Here is a tiny trained network, its code and every weight. The questions are about switching its units off for an input and a target symbol, where a switched-off unit gives its printed mean instead of its output.

import numpy as np


def w(rows, s, z=0):
    codes = np.array(rows[::2]) - 128.0
    scale = np.full(codes.shape[1], s)
    scale[-1] = z or s
    return codes * scale


def f(y):
    return np.maximum(y, 0)


def softmax(a):
    e = np.exp(a - a.max(-1, keepdims=True))
    return e / e.sum(-1, keepdims=True)


def log_softmax(a):
    a = a - a.max(-1, keepdims=True)
    return a - np.log(np.exp(a).sum(-1, keepdims=True))


def net(x, mask):
    ids = ['ΔΩαγελπτ'.index(c) for c in x.split()]
    T = len(ids)
    res = E[ids] + P[:T]
    r = res
    for j in range(2):
        rows = slice(2 * j, 2 * j + 2)
        q, k, v = (r @ M[0][rows].T for M in (Q, K, V))
        z = softmax(np.where(np.tri(T) > 0, q @ k.T / 2**0.5, -1e9)) @ v
        o = O[0][rows]
        res = res + np.where(mask[j], z, o[:, -1]) @ o[:, :-1]
    y = f(res @ A[0][:, :-1].T + A[0][:, -1])
    res = res + np.where(mask[2:6], y, B[0][:, -1]) @ B[0][:, :-1]
    return log_softmax(res[-1] @ U[:, :-1].T + U[:, -1])


Q, K, V, O, A, B = {}, {}, {}, {}, {}, {}
E = w([
[168,134,112,32,252,37,118],'Δ',
[182,152,125,206,110,110,81],'Ω',
[160,104,149,83,36,106,131],'α',
[123,37,195,225,50,171,140],'γ',
[178,82,132,118,102,123,229],'ε',
[222,122,41,204,192,142,161],'λ',
[142,208,77,123,122,248,123],'π',
[88,112,42,231,135,190,85],'τ',
],0.015)
P = w([
[66,156,208,165,119,188,158],'0',
[150,55,54,129,2,93,83],'1',
[61,77,102,136,118,146,152],'2',
[213,61,129,103,137,184,39],'3',
[56,118,125,92,139,159,115],'4',
[168,55,85,105,37,124,47],'5',
],0.0097)
Q[0] = w([
[28,251,109,218,110,81,175],'h0',
[205,35,70,96,57,163,37],'h0',
[172,78,116,253,52,133,136],'h1',
[75,252,203,96,152,248,120],'h1',
],0.0066)
K[0] = w([
[188,30,33,84,68,155,79],'h0',
[94,192,218,197,175,139,227],'h0',
[2,29,226,31,162,55,75],'h1',
[147,253,78,125,229,122,84],'h1',
],0.0072)
V[0] = w([
[89,77,236,22,137,120,227],'h0',
[207,113,3,40,237,87,222],'h0',
[201,146,192,186,87,102,92],'h1',
[115,127,89,151,70,154,182],'h1',
],0.0072)
O[0] = w([
[115,97,216,11,147,172,152,146],'h0',
[206,110,52,81,92,122,111,145],'h0',
[169,68,104,156,213,95,129,195],'h1',
[140,174,163,147,105,216,155,254],'h1',
],0.011,0.0038)
A[0] = w([
[2,134,189,132,139,107,176,48],'n0',
[213,93,126,133,140,240,148,238],'n1',
[41,164,47,69,189,124,112,153],'n2',
[43,156,130,144,106,186,172,5],'n3',
],0.0091,0.0027)
B[0] = w([
[224,70,117,72,164,186,105,169],'n0',
[84,113,81,105,43,28,201,252],'n1',
[12,115,131,206,141,58,140,148],'n2',
[129,118,154,152,81,167,137,160],'n3',
],0.011,0.015)
U = w([
[38,115,143,111,163,51,169,252],'Δ',
[165,214,169,243,112,54,106,208],'Ω',
[146,114,91,16,52,124,62,160],'α',
[68,35,147,159,134,132,155,2],'γ',
[63,160,148,70,90,110,229,156],'ε',
[186,126,30,176,133,76,172,92],'λ',
[44,255,161,184,65,103,202,124],'π',
[1,119,109,231,144,144,149,48],'τ',
],0.0067,0.0049)

Each question gives the input, a string of symbols that net reads in full, and the target symbol t.
The units are the heads (2 rows each of Q, K, V and O) and the neurons (one row each of A and B). Each row of codes is followed by its name. A weight is (code - 128) times the scale printed after its matrix; where a second scale follows, it is the last column's (O, A, B and U).
mask holds one flag per unit, heads first, then neurons. A switched-off unit (its flag False) gives its mean, the last column of its rows in O or B, instead of its output. The means were averaged over made-up inputs and are rounded, as every weight is.
A unit's drop is (log p(t) with every unit on - log p(t) with that unit switched off) / (log p(t) with every unit on - log p(t) with every unit switched off).
The circuit of an input: a set's keep is (log p(t) with only the set's units on - log p(t) with every unit switched off) / (log p(t) with every unit on - log p(t) with every unit switched off). Starting from all 6 units, units are removed one at a time, each time the one whose removal leaves the highest keep (on an exact tie, the one counted first), for as long as the keep stays at least 0.8.
circuit, biggest first: the units of the circuit, biggest drop first
most important unit: the unit with the biggest drop
top k neurons: the k neurons with the biggest drops, biggest first
heads that matter: for each layer, one digit per head in row order, 1 if its drop is at least 0.15 and else 0, layers parted by /
drop of u: that unit's drop, to one decimal
input λ Δ Ω λ Ω, target Ω: circuit, biggest first	(n1, h0)
input γ Δ ε ε λ Δ, target γ: circuit, biggest first	(h0, n0, n1)
input ε λ λ τ, target ε: circuit, biggest first	(h0, n1)
input τ ε τ ε, target Ω: circuit, biggest first	(h0)
input Ω γ Ω λ Ω α, target Ω: circuit, biggest first	(h0, n1)
input α τ α, target α: circuit, biggest first	(n0, h0, n1)
input ε Δ λ α ε π, target ε: circuit, biggest first	(h0, n1)
input γ π λ ε, target γ: circuit, biggest first	(h0, n0)
input λ γ α π α γ, target λ: heads that matter	10
input ε ε Δ π ε Δ, target ε: top 2 neurons	(n0, n2)
input λ ε π, target π: top 3 neurons	(n0, n2, n3)
input γ λ π Δ, target γ: top 2 neurons	(n0, n1)
input ε γ ε α, target ε: circuit, biggest first	(h0, n1, n0)
input Δ γ ε τ, target α: circuit, biggest first	(h0)
input α π γ Ω τ, target τ: top 2 neurons	(n2, n1)
input γ τ Δ ε ε α, target γ: top 3 neurons	(n0, n1, n3)
input τ Ω λ ε γ Δ, target Ω: drop of h0	0.5
input γ τ τ γ λ τ, target γ: drop of h0	1.1
input ε π λ Ω, target ε: drop of n1	0.3
input γ γ λ γ, target γ: drop of h0	1.6
input π ε ε τ, target π: most important unit	h1
